Below are the code and all the weights of a small trained network. Each question names an input and a class and asks about switching units off, where a switched-off unit gives its printed mean instead of its output.

import numpy as np


def w(rows, s, z=0):
    codes = np.array(rows[::2]) - 128.0
    scale = np.full(codes.shape[1], s)
    scale[-1] = z or s
    return codes * scale


def f(y):
    return np.maximum(y, 0)


def log_softmax(a):
    a = a - a.max(-1, keepdims=True)
    return a - np.log(np.exp(a).sum(-1, keepdims=True))


def net(x, mask):
    res = np.array(x, float).reshape(1, 5) / 4 @ E
    y = f(res @ A[0][:, :-1].T + A[0][:, -1])
    res = res + np.where(mask, y, B[0][:, -1]) @ B[0][:, :-1]
    return log_softmax(res[-1] @ U[:, :-1].T + U[:, -1])


A, B = {}, {}
E = w([
[86,203,177,223,67],'x0',
[219,137,96,231,213],'x1',
[40,104,10,173,128],'x2',
[90,255,117,75,208],'x3',
[128,128,128,127,128],'x4',
],0.0092)
A[0] = w([
[109,167,145,177,70,87],'n0',
[150,58,163,149,78,116],'n1',
[148,203,116,135,207,109],'n2',
[150,67,145,157,107,87],'n3',
[49,111,125,68,61,155],'n4',
[125,61,126,63,145,87],'n5',
[97,192,202,209,94,98],'n6',
[161,69,143,196,142,128],'n7',
[192,125,210,112,141,67],'n8',
[112,154,175,197,69,78],'n9',
[70,101,26,165,122,18],'n10',
[87,252,124,59,185,104],'n11',
[138,82,149,133,81,118],'n12',
[112,162,166,193,94,76],'n13',
[193,130,239,93,108,66],'n14',
[209,119,92,192,192,101],'n15',
[180,104,210,141,152,72],'n16',
[48,80,53,174,111,5],'n17',
[175,93,128,173,114,121],'n18',
[191,85,93,116,201,116],'n19',
[83,124,146,35,32,133],'n20',
[88,55,75,179,96,70],'n21',
[179,146,210,124,111,73],'n22',
[63,86,203,59,86,145],'n23',
[206,136,108,209,184,146],'n24',
[136,54,135,167,68,111],'n25',
[139,61,103,151,88,67],'n26',
[124,85,139,112,65,135],'n27',
[162,65,85,59,155,46],'n28',
[94,180,143,75,140,104],'n29',
[160,77,152,142,89,105],'n30',
[195,131,210,104,115,52],'n31',
[127,97,111,59,117,137],'n32',
[183,118,119,203,185,126],'n33',
[119,156,168,185,92,74],'n34',
[127,75,147,111,49,171],'n35',
[168,136,201,105,114,63],'n36',
[59,110,138,71,68,116],'n37',
[164,83,162,135,96,82],'n38',
[99,174,169,162,50,83],'n39',
[139,80,102,75,173,50],'n40',
[204,74,118,59,190,114],'n41',
[189,136,215,84,120,42],'n42',
[135,155,143,202,136,138],'n43',
[74,171,56,127,150,85],'n44',
],0.012,0.0029)
B[0] = w([
[41,54,136,135,128,189],'n0',
[144,166,191,39,173,193],'n1',
[201,228,225,21,146,207],'n2',
[139,173,185,40,181,175],'n3',
[192,148,148,215,47,220],'n4',
[68,31,161,137,120,186],'n5',
[25,30,170,106,133,230],'n6',
[211,209,194,62,107,190],'n7',
[162,135,34,170,214,198],'n8',
[48,31,158,115,132,200],'n9',
[139,155,15,209,222,207],'n10',
[143,190,229,13,195,250],'n11',
[165,168,169,53,156,175],'n12',
[43,40,151,143,124,191],'n13',
[136,154,27,185,195,220],'n14',
[182,138,181,215,34,214],'n15',
[121,135,49,174,165,189],'n16',
[130,145,2,181,222,207],'n17',
[181,180,185,81,129,177],'n18',
[44,27,188,156,79,198],'n19',
[193,167,200,234,13,231],'n20',
[143,172,22,85,224,201],'n21',
[135,125,41,145,190,196],'n22',
[200,159,166,233,43,222],'n23',
[198,148,187,213,7,221],'n24',
[127,168,160,27,186,197],'n25',
[128,162,154,85,181,181],'n26',
[164,185,179,71,121,182],'n27',
[26,12,160,130,129,197],'n28',
[169,229,190,55,169,190],'n29',
[153,159,165,42,184,178],'n30',
[133,124,30,192,193,200],'n31',
[38,41,182,155,87,180],'n32',
[224,171,172,211,28,205],'n33',
[50,60,146,125,112,185],'n34',
[167,181,167,69,124,199],'n35',
[141,138,42,166,189,186],'n36',
[194,144,159,210,66,208],'n37',
[141,160,138,55,177,173],'n38',
[40,56,168,131,118,204],'n39',
[30,51,149,133,133,181],'n40',
[9,34,184,123,128,214],'n41',
[118,132,22,176,216,205],'n42',
[48,61,204,160,74,186],'n43',
[133,178,29,94,221,194],'n44',
],0.0083,0.013)
U = w([
[199,165,186,219,40,253],'0',
[147,211,202,20,193,96],'1',
[5,14,171,145,126,26],'2',
[137,165,5,192,220,67],'3',
],0.014,0.0037)

Each question gives the input, the list of numbers given to net, and the class t.
The units are the neurons (one row each of A and B). Each row of codes is followed by its name. A weight is (code - 128) times the scale printed after its matrix; where a second scale follows, it is the last column's (A, B and U).
mask holds one flag per neuron, in row order. A switched-off neuron (its flag False) gives its mean, the last column of its row in B, instead of its output. The means were averaged over made-up inputs and are rounded, as every weight is.
A unit's drop is (log p(t) with every unit on - log p(t) with that unit switched off) / (log p(t) with every unit on - log p(t) with every unit switched off).
The circuit of an input: a set's keep is (log p(t) with only the set's units on - log p(t) with every unit switched off) / (log p(t) with every unit on - log p(t) with every unit switched off). Starting from the 12 units with the biggest drops (on a tie, the unit counted first), units are removed one at a time, each time the one whose removal leaves the highest keep (on an exact tie, the one counted first), for as long as the keep stays at least 0.8.
units of the circuit, in order: the units of the circuit, biggest drop first
k most important neurons: the k neurons with the biggest drops, biggest first
drop of u: that unit's drop, to one decimal
input [-8,3,-7,3,5], class 2: units of the circuit, in order -> n41
input [-7,2,7,4,7], class 2: 3 most important neurons -> n19, n28, n40
input [-3,8,5,8,-1], class 0: 3 most important neurons -> n24, n15, n33
input [-6,-1,7,1,0], class 3: 2 most important neurons -> n10, n17
input [8,-7,-5,-2,-1], class 2: 4 most important neurons -> n6, n39, n9, n0
input [5,5,8,-8,-3], class 1: 2 most important neurons -> n7, n25
input [-4,6,-7,6,-6], class 3: 2 most important neurons -> n8, n42
input [8,1,6,7,-3], class 2: 4 most important neurons -> n6, n13, n0, n43
input [1,-2,1,-2,6], class 0: 2 most important neurons -> n11, n2
input [2,-1,-5,-4,-5], class 3: 2 most important neurons -> n11, n14
input [-8,-5,-7,1,-5], class 2: drop of n41 -> 0.2
input [8,5,-6,6,-1], class 2: drop of n25 -> 0.0
input [-5,7,-2,6,-2], class 0: drop of n24 -> 0.1
input [6,-2,-8,0,8], class 3: most important neuron -> n14
